Two labels a row
[ -1  -3   3  -1   2  18   1  10  -5  -3   8  -7   5   4  19  -2  -7   2
 -11   2  -8  12  -1  -7] | Ng & B
[ -3 -19   2  16   3  15  -7  16   3  -1  -2  -8   0  14  11   3 -11   2
   0  -5 -20   1  -2   3] | Zt & B
[  1  -8  13  -2   1  18   0   9 -14   9   9   0  -3   3   8  -5 -34   4
  -2   3 -12   0   3  -8] | Gt & B
[-23   6  -6  -5   2  43   5 -29  -2  -2 -13  -7   4  -8   3  -4 -27  -2
   5  -1 -19  -6   0 -16] | Gt & F
[-12  10   2   5   5  38   7  14 -11   1   5   1  -3  -2   7   5 -12  -4
  -7   3 -13   3   2 -13] | cq & B
[  2   4   1   0   6   2   3 -10   3   1   2  -2   2 -10   7   4  -4  -1
  10 -12 -12   3  -6   3] | Ng & F
[-21   5   1   5  -2  33  -3   6   1 -19  26  -3  -4   1  21  -3 -30   4
 -18  -9 -14  -1   1 -12] | Zt & B
[  1   1   9   0   4  38  10  13  -6   3  -3 -14   2   0  10   0 -35  -2
 -12   1 -16   5   7 -11] | Gt & B
[  7  -8   0  -3  -5 -11   8   1  -7   1 -10  -5   2   4  -1   6  -1  -6
 -16  -4  11   7   3  -5] | cq & B
[-14  15 -10   1   1 -10  -5  16   2   2  20   6   5 -11  20  -3   9   5
   5  -6 -10  -6  -2  -8] | Gt & F
[ -5   0 -10  -2  -2  -2   5 -16  -8  -3  -5  -5   8  -9   3  -3   3   0
   1   2  -4  -4   0   8] | cq & F
[  0   4  -2 -10   3   7   0 -16  -3   2 -13  -7  11  -3   5  -3  -7   0
   0   2  -8  -1  -1   4] | Gt & F
[ -9  11  -6  -2  -2 -22  -6  -3   4  -1   7   1   2   8  -6  -8   0  -2
  -9   4   4  -5   3 -12] | cq & B
[ -4  -7  -2   1   1  24  -1  11  -7   5   0 -12   0   2  13   6 -17  -3
  -2 -11 -13  16   5  -5] | Ng & B
[  9   7   9   0   0 -13  13   7  -4  -4  19   3  -7   2  19   7  -1  -4
 -10 -10   1  10  -1   4] | Ng & B
[-13  20   3   3   0  16   1  21  -1  -8  28  -3  -8  -1  21  -6 -19   8
 -15   1  -8   7  -4  -8] | Zt & B
[ 10  -3   0  -2  -1 -13   7  -1   1   6  12   0   0  14   9  -3   4  -7
  -9   2   1  -3  -2 -11] | Gt & B
[  0   9   2   3  -2  10   8   3  -8  -7   5  -6   0  -5  11  14   4   0
  -2 -11  -9  11   6  -9] | Ng & B
[-23   7  -5   2  -5  16  -3 -27   0  -3  -5  -2  -6   0   3  -3 -22   0
  12   0 -14  -6   5   2] | Ng & F
[-17   7   4   2   1  13  -7  17  11   0  16  -5  -4 -11  16   4  -1   3
 -25  -7   0   3   2  -3] | Ng & B
[ -7  11   9   0  -3 -28  -9   0   4  -5  21  -4   9   6  27 -14   1   6
 -13  -6   1   4  -4   1] | Ng & B
[-41  34  -4  12   1  29 -18   4   3  -3  33  -4   5 -11  11  -6 -36  10
 -16  -1  -7 -10  17 -17] | cq & B
[  0   7   7  -2   2  19   0  11  -5   1  16  -9   5   0  18  -3 -14   0
 -12 -10  -8   5   1  -8] | Zt & B
[-11  16  14   1   0  -1  -1  -2   3  -5  22  -3  -4   2  17  -2  -7  11
  -5  -1  -4   1   0  10] | Zt & B
[ -9   3   8   6   1  16  -4  11   3   5   8  -7   6 -10   6  -7 -10  -1
  -1  -2  -2   2   5  -8] | Gt & B
[-15  13   2   4  -1  -9  -8  12   3  -2  23  -2  -1  -3  23  -1  20   4
 -11  -5   6   3  -5  -8] | Ng & B
[ -7   8 -10   5   2   7   2   1   2  -1  14  -7  -1  -3   9   4 -16  -2
  10  -5  -4   9  -1   8] | Ng & F
[ -9   2 -13  -4   1   0  -3  -6  -3  -4   9  -3  -5  -1   9   3   3   0
  -9   2  -1  -2  -1  -9] | Ng & B
[ 36 -31  -6   2   3   1  16  -8 -18   0 -64   2  12   1 -17   7  33 -18
  16  -7  -8  18 -12  13] | Ng & F
[ 15 -15  11   1   1  -1   0  17  -3   5   4  13   9   8  10   4   0   0
  -8  -1   3   6  -1  -7] | Gt & B
[  2   8   6   5  -4  31  -5  11  -4  -1  18  -4   1  -4  17  -7 -48  -2
  -1   1  -5   4  12 -15] | Gt & B
[ 11   2  -1  -5  -2 -17   0  16   1   3  30   6  -6   6  22  -8  16   8
 -18  -4   7   4  -2   2] | Gt & B
[-25  17   0  11   6  16  -3 -11   2  -5   1  -5  11 -17   9  -1  -2   2
   2   1 -16   1  -3   0] | Ng & F
[ -2  -7   0   6   1  22   1  14  -5   7  -4  -1   1   1  12   4 -19   0
 -16   5 -11   4   1  -2] | Gt & B
[-15  13   9   9  -1  20  -6  13   6  -5  34  -4 -12   1  19   5 -36   3
 -13  -1  -2   7   8 -16] | Zt & B
[-14   0   9  -3   0  24  -4   8  -9  -4   7  -2   4  -5  18   1  -3  -5
  -8  -8 -11   3   2 -18] | Ng & B
[-14  -1   2   1   2   5   6  -8  -5   2   1   4   1 -16   4  -2  -6   4
  -2   1 -12  -1  -4   8] | Gt & F
[-17   0   4   1   1  27   1   5  -1   8  18  -7  -7   7   6  -6 -26   4
 -16   1  -4   3   5  -8] | Gt & B
[-27  19   6   2  -6 -16  -2 -19   0 -10   6   2  -3 -17  15  -1  -8  -4
   1  -7  -7 -11  -4 -11] | Ng & F
[-10  -1  14  -4  -1  11  -7  11  -1   3  29  -4   1   7  19   7  -8   8
 -14   2  -1   2   3  -4] | Ng & B
[ 14  -8   5  -1   0  28   0   3  -5   1   1  -4   2   8  13  -2 -20   4
  -1  -3 -17  10   0  -3] | Zt & B
[  3  -9   8   3   4  -1   4   6   3   2  11 -13  -2  11  11  -3   0   0
  -2   3  -3  -2   1   0] | Gt & B
[-19  11 -12   1   3  64   5  -9  -4  -1  -4 -10   2 -19   5   3 -55   1
  13  -6 -29   7   4  -1] | Zt & F
[ -9  22  -6  -3   5 -20  -1  -5   1   2  -7  -3   5  -1   5  -7  13   1
  -1  -1  -3  -7   3   8] | Gt & F
[  2  -2  -4   0   0 -14   0   2  -1   1   4  11   2 -11   7   0  18   4
  12  -3  -4   0  -1  13] | Gt & F
[ -3  15  -3   3  -4  25   5 -12   0   2   7  -3   0  -9  15   0 -25  -2
   6 -10 -18   2  -3  -1] | Zt & F
[-10  -2  -8   2   2   7  -5   1  -1  -1  -6  -8   2 -10   5   2   2   1
   2  -2  -5  -1  -3   6] | Ng & F
[ -4  -7  -6   0  -2  28  14  -7   0   0 -12  -1   4   1 -22  -4  -5  -1
  18   4 -13  -2   3  -3] | cq & B
[-21  14  -8   0  -1 -12  -3  -8  -1  -2  11   3   0  -3  -1  -2  -7  17
  -1   8  -5   3  -3  11] | Ng & F
[-28  15   5   3   3 -16   2   3 -14   0  25   5  -3  -1  15  -2 -16   5
 -14   3 -13  -1   9  -3] | Gt & B
[ -6  -3  -4  -1   0  31  -2   1  -7   0 -20  -4  -1 -14   2   1 -18  -8
  12  -9 -12   2  -2   5] | Ng & F
[-17  -5   0   6 -12  17  -4  18  -9   0  -6  -6   2 -10   9  -3  -8   0
  -3  -1  -1  -5   1  -8] | Ng & F
[-13  14   3  -2   1  12  -5  12   2  -3  19  -3   2  -6  11   2 -11  -4
  -2  -3  -2   4   1  -7] | Ng & B

Two labels a row
[  4  -4  15  32  -6 -14  -6   0   4   4 -11  -1  -1   1   0  21  13   3
  10   6   0 -33  -9  -2] | mp & (54)
[ -3   8  -1   3  -7  13  10   1   0   1   4   4  -6   1  11 -45   1   6
   0  -7   1  -5   8   1] | jr & (54)
[  1   3  -2   2 -10  -5   3   0  -8   4   6 -11   0   4  -2   3  -6  -2
  -2  -9  -7 -33   2   0] | bd & (65)
[ 3  6  8  0 -4  4 -1 -1  9 -4 -8 -2  2  4 -1 35 -6 -1  6 -2  2 -5 -2 -2] | bd & (54)
[ -7  -1  -2  -1   4  -7   0  -4  -2   2  13   4   2   1   1  -4   8  -3
   5   1  14 -13   1   5] | jr & (65)
[ -5  -6  -4   8   2  -5  -1  -4  -2   4   4   2  -1  -4  -6 -43   4   6
  -1   5  -7   7   3  -1] | jr & (63)
